Below are the code and all the weights of a small trained network. Each question names an input and a target symbol and asks about switching units off, where a switched-off unit gives its printed mean instead of its output.

import numpy as np


def w(rows, s, z=0):
    codes = np.array(rows[::2]) - 128.0
    scale = np.full(codes.shape[1], s)
    scale[-1] = z or s
    return codes * scale


def norm(h):
    return h / np.sqrt((h * h).mean(-1, keepdims=True) + 1e-5)


def f(y):
    return y / 2 * (1 + np.tanh(0.7978845608 * (y + 0.044715 * y**3)))


def softmax(a):
    e = np.exp(a - a.max(-1, keepdims=True))
    return e / e.sum(-1, keepdims=True)


def log_softmax(a):
    a = a - a.max(-1, keepdims=True)
    return a - np.log(np.exp(a).sum(-1, keepdims=True))


def net(x, mask):
    ids = ['Ωγεζθτφ'.index(c) for c in x.split()]
    T = len(ids)
    res = E[ids] + P[:T]
    u = 0
    for l in range(3):
        q, k, v = (norm(res) @ M[l].T for M in (Q, K, V))
        z = softmax(np.where(np.tri(T) > 0, q @ k.T / 2**0.5, -1e9)) @ v
        res = res + np.where(mask[u], z, O[l][:, -1]) @ O[l][:, :-1]
        u += 1
        y = f(norm(res) @ A[l][:, :-1].T + A[l][:, -1])
        res = res + np.where(mask[u : u + 4], y, B[l][:, -1]) @ B[l][:, :-1]
        u += 4
    return log_softmax(norm(res)[-1] @ U[:, :-1].T + U[:, -1])


Q, K, V, O, A, B = {}, {}, {}, {}, {}, {}
E = w([
[67,119,129,162,131,150,130,134,120,155],'Ω',
[126,64,125,148,156,115,109,110,78,136],'γ',
[119,109,111,74,115,123,63,153,176,145],'ε',
[141,104,176,66,74,116,145,138,143,118],'ζ',
[187,104,120,136,150,92,145,151,118,120],'θ',
[171,181,117,176,88,64,119,2,150,176],'τ',
[142,177,95,147,105,188,177,140,173,115],'φ',
],0.0049)
P = w([
[168,252,184,145,196,98,92,205,64,63],'0',
[167,178,134,153,154,126,117,188,94,133],'1',
[137,134,113,148,120,120,122,169,116,140],'2',
[121,111,118,135,104,129,134,129,138,145],'3',
[115,98,103,118,102,144,152,101,144,150],'4',
[99,84,147,111,83,146,151,92,157,135],'5',
],0.0023)
Q[0] = w([
[118,199,181,62,50,179,159,212,216,17],'L0H1',
[34,47,249,8,32,38,103,156,137,200],'L0H1',
],0.0021)
K[0] = w([
[107,186,64,162,40,177,172,106,229,170],'L0H1',
[31,6,25,127,96,147,174,24,123,222],'L0H1',
],0.0022)
V[0] = w([
[85,4,164,144,189,59,54,127,8,182],'L0H1',
[218,110,196,38,108,19,158,77,98,57],'L0H1',
],0.0017)
O[0] = w([
[155,196,92,167,74,214,171,213,247,62,35],'L0H1',
[193,216,254,173,154,211,45,91,163,136,248],'L0H1',
],0.0019,0.0012)
A[0] = w([
[138,118,137,138,237,69,66,117,10,117,11],'L0N1',
[118,137,145,151,138,68,121,166,120,122,47],'L0N2',
[98,248,91,192,211,132,135,127,20,92,34],'L0N3',
[77,80,168,111,189,99,53,58,4,209,8],'L0N4',
],0.0029,0.0013)
B[0] = w([
[68,107,26,211,159,131,68,145,104,91,139],'L0N1',
[150,91,134,125,160,121,93,114,80,130,60],'L0N2',
[118,110,71,173,67,212,148,104,252,174,253],'L0N3',
[124,165,84,214,190,95,79,253,185,50,96],'L0N4',
],0.0023,0.00059)
Q[1] = w([
[128,100,114,207,170,106,129,109,75,114],'L1H1',
[1,134,139,198,103,217,129,134,119,140],'L1H1',
],0.0061)
K[1] = w([
[94,111,112,178,175,131,59,183,80,73],'L1H1',
[2,128,126,190,115,213,92,129,189,186],'L1H1',
],0.0053)
V[1] = w([
[126,180,76,175,227,89,27,142,67,146],'L1H1',
[63,4,161,91,77,109,132,92,106,163],'L1H1',
],0.0022)
O[1] = w([
[113,146,137,79,32,127,203,122,205,167,3],'L1H1',
[252,193,136,168,143,172,121,151,105,72,75],'L1H1',
],0.0027,0.0014)
A[1] = w([
[148,153,82,242,254,90,112,178,62,120,133],'L1N1',
[162,209,146,146,166,109,42,99,130,109,12],'L1N2',
[157,77,127,139,112,86,118,155,159,92,247],'L1N3',
[127,231,127,142,118,168,152,168,191,120,158],'L1N4',
],0.0046,0.0015)
B[1] = w([
[196,117,51,149,18,57,93,175,254,18,189],'L1N1',
[142,116,204,86,124,234,169,103,34,190,121],'L1N2',
[90,173,51,173,158,194,141,143,117,140,252],'L1N3',
[197,115,44,179,123,27,85,224,167,50,223],'L1N4',
],0.0031,0.0019)
Q[2] = w([
[119,147,103,85,148,121,50,254,142,159],'L2H1',
[143,92,157,42,88,150,87,99,140,137],'L2H1',
],0.0068)
K[2] = w([
[74,206,127,75,187,23,8,243,222,151],'L2H1',
[142,128,144,27,166,254,44,182,66,181],'L2H1',
],0.0046)
V[2] = w([
[217,218,202,150,122,55,87,160,84,40],'L2H1',
[88,113,118,131,35,5,250,159,196,68],'L2H1',
],0.0023)
O[2] = w([
[10,89,12,253,137,148,219,43,178,107,252],'L2H1',
[168,113,236,190,168,240,163,1,43,85,177],'L2H1',
],0.002,0.0017)
A[2] = w([
[188,159,234,98,199,254,78,106,26,157,119],'L2N1',
[17,84,132,86,137,119,125,29,133,172,68],'L2N2',
[137,118,147,226,191,177,133,20,85,96,6],'L2N3',
[76,83,73,174,174,161,206,66,130,165,76],'L2N4',
],0.0032,0.0022)
B[2] = w([
[152,194,181,178,209,195,19,101,20,63,249],'L2N1',
[106,126,88,183,218,116,150,87,178,147,119],'L2N2',
[43,100,119,6,33,109,158,207,105,241,132],'L2N3',
[75,92,203,9,73,236,147,140,4,115,142],'L2N4',
],0.0029,0.0019)
U = w([
[53,74,94,71,67,206,219,164,26,152,121],'Ω',
[165,109,53,234,91,128,174,173,214,55,188],'γ',
[136,157,122,2,109,35,49,228,172,186,120],'ε',
[164,175,200,149,189,173,48,98,42,81,180],'ζ',
[106,137,180,119,134,158,162,90,220,120,5],'θ',
[116,216,138,159,75,93,177,19,184,241,90],'τ',
[66,25,112,123,243,43,153,89,114,139,83],'φ',
],0.0043,0.003)

Each question gives the input, a string of symbols that net reads in full, and the target symbol t.
The units are the heads (2 rows each of Q, K, V and O) and the neurons (one row each of A and B). Each row of codes is followed by its name. A weight is (code - 128) times the scale printed after its matrix; where a second scale follows, it is the last column's (O, A, B and U).
mask holds one flag per unit, layer by layer, with each layer's heads first. A switched-off unit (its flag False) gives its mean, the last column of its rows in O or B, instead of its output. The means were averaged over made-up inputs and are rounded, as every weight is.
A unit's drop is (log p(t) with every unit on - log p(t) with that unit switched off) / (log p(t) with every unit on - log p(t) with every unit switched off).
The circuit of an input: a set's keep is (log p(t) with only the set's units on - log p(t) with every unit switched off) / (log p(t) with every unit on - log p(t) with every unit switched off). Starting from the 12 units with the biggest drops (on a tie, the unit counted first), units are removed one at a time, each time the one whose removal leaves the highest keep (on an exact tie, the one counted first), for as long as the keep stays at least 0.8.
units of the circuit, in order: the units of the circuit, biggest drop first
k most important neurons: the k neurons with the biggest drops, biggest first
k most important neurons of layer l: the k neurons of layer l with the biggest drops, biggest first
input γ τ γ ε φ γ, target ζ: units of the circuit, in order => [L1H1 L2H1 L2N1]
input ζ γ φ ζ Ω γ, target Ω: 4 most important neurons => [L0N4 L0N1 L2N3 L2N4]
input Ω τ Ω, target Ω: 4 most important neurons => [L2N4 L0N3 L1N4 L2N1]
input γ ζ ζ ε Ω ζ, target ε: units of the circuit, in order => [L2H1 L1N2 L1N4]
input τ ζ γ ζ φ ζ, target φ: 3 most important neurons => [L2N2 L1N2 L1N1]
input φ θ ζ Ω Ω, target Ω: units of the circuit, in order => [L2N4]
input ζ ζ φ ζ, target φ: 2 most important neurons => [L2N2 L1N1]
input γ ε ζ ζ γ ζ, target γ: units of the circuit, in order => [L2H1 L1H1 L2N1]
input θ ζ θ φ ζ θ, target ζ: 2 most important neurons of layer 1 => [L1N4 L1N3]
input ζ ε ε ζ, target ε: units of the circuit, in order => [L2H1 L1N1]
input Ω γ γ ε ζ ε, target ζ: units of the circuit, in order => [L1H1 L1N2]
input ζ γ ζ φ γ γ, target ζ: 2 most important neurons of layer 0 => [L0N1 L0N3]
input τ θ ε φ θ θ, target ζ: units of the circuit, in order => [L1H1 L2H1 L1N4]
input φ ζ φ, target Ω: 3 most important neurons => [L1N4 L1N1 L2N4]
input Ω ζ γ, target γ: units of the circuit, in order => [L1N1]
input φ ζ τ ζ ζ φ, target Ω: 3 most important neurons of layer 1 => [L1N4 L1N1 L1N3]
input ζ Ω γ ε φ γ, target Ω: 2 most important neurons of layer 0 => [L0N4 L0N3]
input γ ζ Ω ζ, target Ω: 2 most important neurons => [L1N4 L1N3]
input φ φ Ω, target γ: 2 most important neurons => [L1N1 L0N4]
input ζ ζ Ω, target γ: 2 most important neurons => [L1N4 L2N1]
